Here is a tiny trained network, its code and every weight. The questions are about switching its units off for an input and a target symbol, where a switched-off unit gives its printed mean instead of its output.

import numpy as np


def w(rows, s, z=0):
    codes = np.array(rows[::2]) - 128.0
    scale = np.full(codes.shape[1], s)
    scale[-1] = z or s
    return codes * scale


def norm(h):
    return h / np.sqrt((h * h).mean(-1, keepdims=True) + 1e-5)


def f(y):
    return np.maximum(y, 0)


def softmax(a):
    e = np.exp(a - a.max(-1, keepdims=True))
    return e / e.sum(-1, keepdims=True)


def log_softmax(a):
    a = a - a.max(-1, keepdims=True)
    return a - np.log(np.exp(a).sum(-1, keepdims=True))


def net(x, mask):
    ids = ['ΓΛΠΣΨΩαβδεηθξφ'.index(c) for c in x.split()]
    T = len(ids)
    res = E[ids] + P[:T]
    u = 0
    for l in range(3):
        q, k, v = (norm(res) @ M[l].T for M in (Q, K, V))
        z = softmax(np.where(np.tri(T) > 0, q @ k.T / 2**0.5, -1e9)) @ v
        res = res + np.where(mask[u], z, O[l][:, -1]) @ O[l][:, :-1]
        u += 1
        y = f(norm(res) @ A[l][:, :-1].T + A[l][:, -1])
        res = res + np.where(mask[u : u + 4], y, B[l][:, -1]) @ B[l][:, :-1]
        u += 4
    return log_softmax(norm(res)[-1] @ U[:, :-1].T + U[:, -1])


Q, K, V, O, A, B = {}, {}, {}, {}, {}, {}
E = w([
[158,102,193,75,179,79,117],'Γ',
[109,133,202,98,153,79,136],'Λ',
[164,127,72,213,87,158,80],'Π',
[182,179,206,189,126,74,252],'Σ',
[38,159,114,130,103,188,34],'Ψ',
[146,88,162,167,146,142,144],'Ω',
[130,162,129,103,125,218,51],'α',
[231,175,169,98,173,161,180],'β',
[113,145,111,64,122,105,139],'δ',
[77,162,135,146,41,91,75],'ε',
[75,123,155,123,173,216,146],'η',
[178,186,56,126,183,115,172],'θ',
[220,101,124,99,93,105,94],'ξ',
[106,29,186,171,108,122,85],'φ',
],0.023)
P = w([
[155,85,253,34,146,219,46],'0',
[132,108,216,45,189,179,28],'1',
[114,135,169,53,202,171,81],'2',
[107,124,124,34,146,232,143],'3',
[107,135,116,51,168,236,187],'4',
[121,110,110,63,141,234,241],'5',
],0.0044)
Q[0] = w([
[240,189,207,64,170,165,140],'0.h1',
[170,85,121,253,142,102,156],'0.h1',
],0.033)
K[0] = w([
[187,201,99,62,177,103,253],'0.h1',
[186,53,174,174,144,174,95],'0.h1',
],0.031)
V[0] = w([
[82,28,156,151,106,122,94],'0.h1',
[185,135,217,251,164,146,82],'0.h1',
],0.018)
O[0] = w([
[161,22,177,150,63,90,63,8],'0.h1',
[96,109,68,65,35,255,220,255],'0.h1',
],0.0098,0.0069)
A[0] = w([
[250,116,63,39,96,57,131,3],'0.n1',
[70,162,195,135,67,96,121,133],'0.n2',
[103,106,181,47,123,49,148,63],'0.n3',
[98,122,51,110,174,71,151,76],'0.n4',
],0.026,0.0045)
B[0] = w([
[170,171,241,91,22,98,13,250],'0.n1',
[30,146,92,96,151,244,200,159],'0.n2',
[193,8,59,152,115,195,244,156],'0.n3',
[36,178,121,157,175,148,94,149],'0.n4',
],0.016,0.017)
Q[1] = w([
[210,124,66,148,18,97,114],'1.h1',
[139,87,22,196,3,98,11],'1.h1',
],0.028)
K[1] = w([
[120,110,141,86,44,134,158],'1.h1',
[67,68,91,65,3,112,97],'1.h1',
],0.036)
V[1] = w([
[59,52,59,101,189,116,78],'1.h1',
[179,128,1,93,175,67,45],'1.h1',
],0.011)
O[1] = w([
[97,131,139,191,199,136,129,49],'1.h1',
[202,254,180,191,135,191,134,3],'1.h1',
],0.008,0.0064)
A[1] = w([
[104,110,74,90,183,193,2,186],'1.n1',
[173,106,122,190,165,38,105,62],'1.n2',
[141,95,227,74,179,189,147,250],'1.n3',
[137,153,186,135,82,62,206,66],'1.n4',
],0.025,0.002)
B[1] = w([
[119,92,1,239,79,147,148,252],'1.n1',
[192,98,85,97,164,254,137,144],'1.n2',
[139,82,55,95,124,5,91,239],'1.n3',
[155,160,136,218,64,77,145,161],'1.n4',
],0.015,0.013)
Q[2] = w([
[35,79,253,191,82,105,82],'2.h1',
[151,139,72,90,142,162,100],'2.h1',
],0.021)
K[2] = w([
[48,13,109,82,5,144,31],'2.h1',
[136,171,136,114,185,116,151],'2.h1',
],0.021)
V[2] = w([
[124,187,121,126,78,54,232],'2.h1',
[182,176,46,3,185,149,85],'2.h1',
],0.031)
O[2] = w([
[98,178,126,88,46,83,190,198],'2.h1',
[155,122,86,2,182,92,71,250],'2.h1',
],0.02,0.024)
A[2] = w([
[23,78,171,170,149,142,147,124],'2.n1',
[159,51,77,84,58,178,133,122],'2.n2',
[47,139,120,94,174,250,102,123],'2.n3',
[156,152,109,227,84,254,89,3],'2.n4',
],0.024,0.0061)
B[2] = w([
[48,90,150,48,129,45,67,156],'2.n1',
[145,218,181,162,206,100,124,252],'2.n2',
[177,186,208,200,121,155,70,166],'2.n3',
[230,152,151,2,86,199,182,192],'2.n4',
],0.018,0.019)
U = w([
[201,92,144,156,164,73,188,37],'Γ',
[105,76,136,130,184,151,212,224],'Λ',
[167,172,160,95,138,234,186,49],'Π',
[64,181,126,142,77,104,214,97],'Σ',
[52,110,79,116,93,237,81,123],'Ψ',
[97,154,186,148,194,93,163,117],'Ω',
[196,138,26,168,94,143,145,4],'α',
[104,118,74,19,155,122,122,117],'β',
[154,97,115,146,217,191,67,130],'δ',
[2,140,171,117,158,185,108,164],'ε',
[79,94,95,193,159,66,126,227],'η',
[89,246,107,179,177,143,102,60],'θ',
[136,148,148,153,74,102,46,144],'ξ',
[81,21,159,101,134,159,141,223],'φ',
],0.0098,0.0033)

Each question gives the input, a string of symbols that net reads in full, and the target symbol t.
The units are the heads (2 rows each of Q, K, V and O) and the neurons (one row each of A and B). Each row of codes is followed by its name. A weight is (code - 128) times the scale printed after its matrix; where a second scale follows, it is the last column's (O, A, B and U).
mask holds one flag per unit, layer by layer, with each layer's heads first. A switched-off unit (its flag False) gives its mean, the last column of its rows in O or B, instead of its output. The means were averaged over made-up inputs and are rounded, as every weight is.
A unit's drop is (log p(t) with every unit on - log p(t) with that unit switched off) / (log p(t) with every unit on - log p(t) with every unit switched off).
The circuit of an input: a set's keep is (log p(t) with only the set's units on - log p(t) with every unit switched off) / (log p(t) with every unit on - log p(t) with every unit switched off). Starting from the 12 units with the biggest drops (on a tie, the unit counted first), units are removed one at a time, each time the one whose removal leaves the highest keep (on an exact tie, the one counted first), for as long as the keep stays at least 0.8.
circuit, biggest first: the units of the circuit, biggest drop first
k most important neurons: the k neurons with the biggest drops, biggest first
k most important neurons of layer l: the k neurons of layer l with the biggest drops, biggest first
input ξ α Γ, target Γ: 3 most important neurons : [0.n3 2.n2 1.n3]
input ξ Π δ Ω, target δ: circuit, biggest first : [0.h1 0.n1 2.h1 1.n2]
input α ε β ξ Σ, target Σ: circuit, biggest first : [2.h1]
input Ψ δ η, target δ: circuit, biggest first : [0.h1 1.n2 2.h1]
input Ω ξ ξ ξ ε, target ε: 4 most important neurons : [0.n2 0.n1 2.n1 2.n3]
input Π ξ Γ, target Γ: circuit, biggest first : [0.n3 2.n2 2.h1 1.n3]
input ξ ξ ξ ξ Π, target Π: 3 most important neurons : [2.n4 0.n1 1.n3]
input ξ ξ Ψ, target Ψ: circuit, biggest first : [1.n1 2.h1 0.n2 0.h1]
input Σ Π Σ Ψ, target Σ: circuit, biggest first : [2.h1 0.n1]
input Π Σ θ η ξ, target θ: 2 most important neurons of layer 0 : [0.n4 0.n1]
input ξ Π θ Π ξ Ψ, target θ: 2 most important neurons : [0.n1 0.n2]
input Ψ ξ α ξ η Ω, target Ω: 2 most important neurons : [2.n2 0.n1]
input β Σ α, target Σ: 2 most important neurons : [1.n3 1.n4]
input ξ Ψ ξ η ε, target ε: 4 most important neurons : [0.n2 2.n1 0.n1 2.n3]
input Σ ξ η η Λ, target Σ: circuit, biggest first : [2.h1 0.n1]
input ξ δ Π, target δ: circuit, biggest first : [0.h1 2.h1 1.n2]
input ξ ε Σ ε, target Σ: 2 most important neurons : [0.n2 1.n4]
input Σ Π ξ ξ θ Π, target θ: 3 most important neurons : [2.n2 0.n4 1.n3]
input ξ Λ Λ, target Λ: 2 most important neurons of layer 0 : [0.n3 0.n2]
input Π Λ α Ψ α α, target α: 2 most important neurons of layer 0 : [0.n1 0.n3]
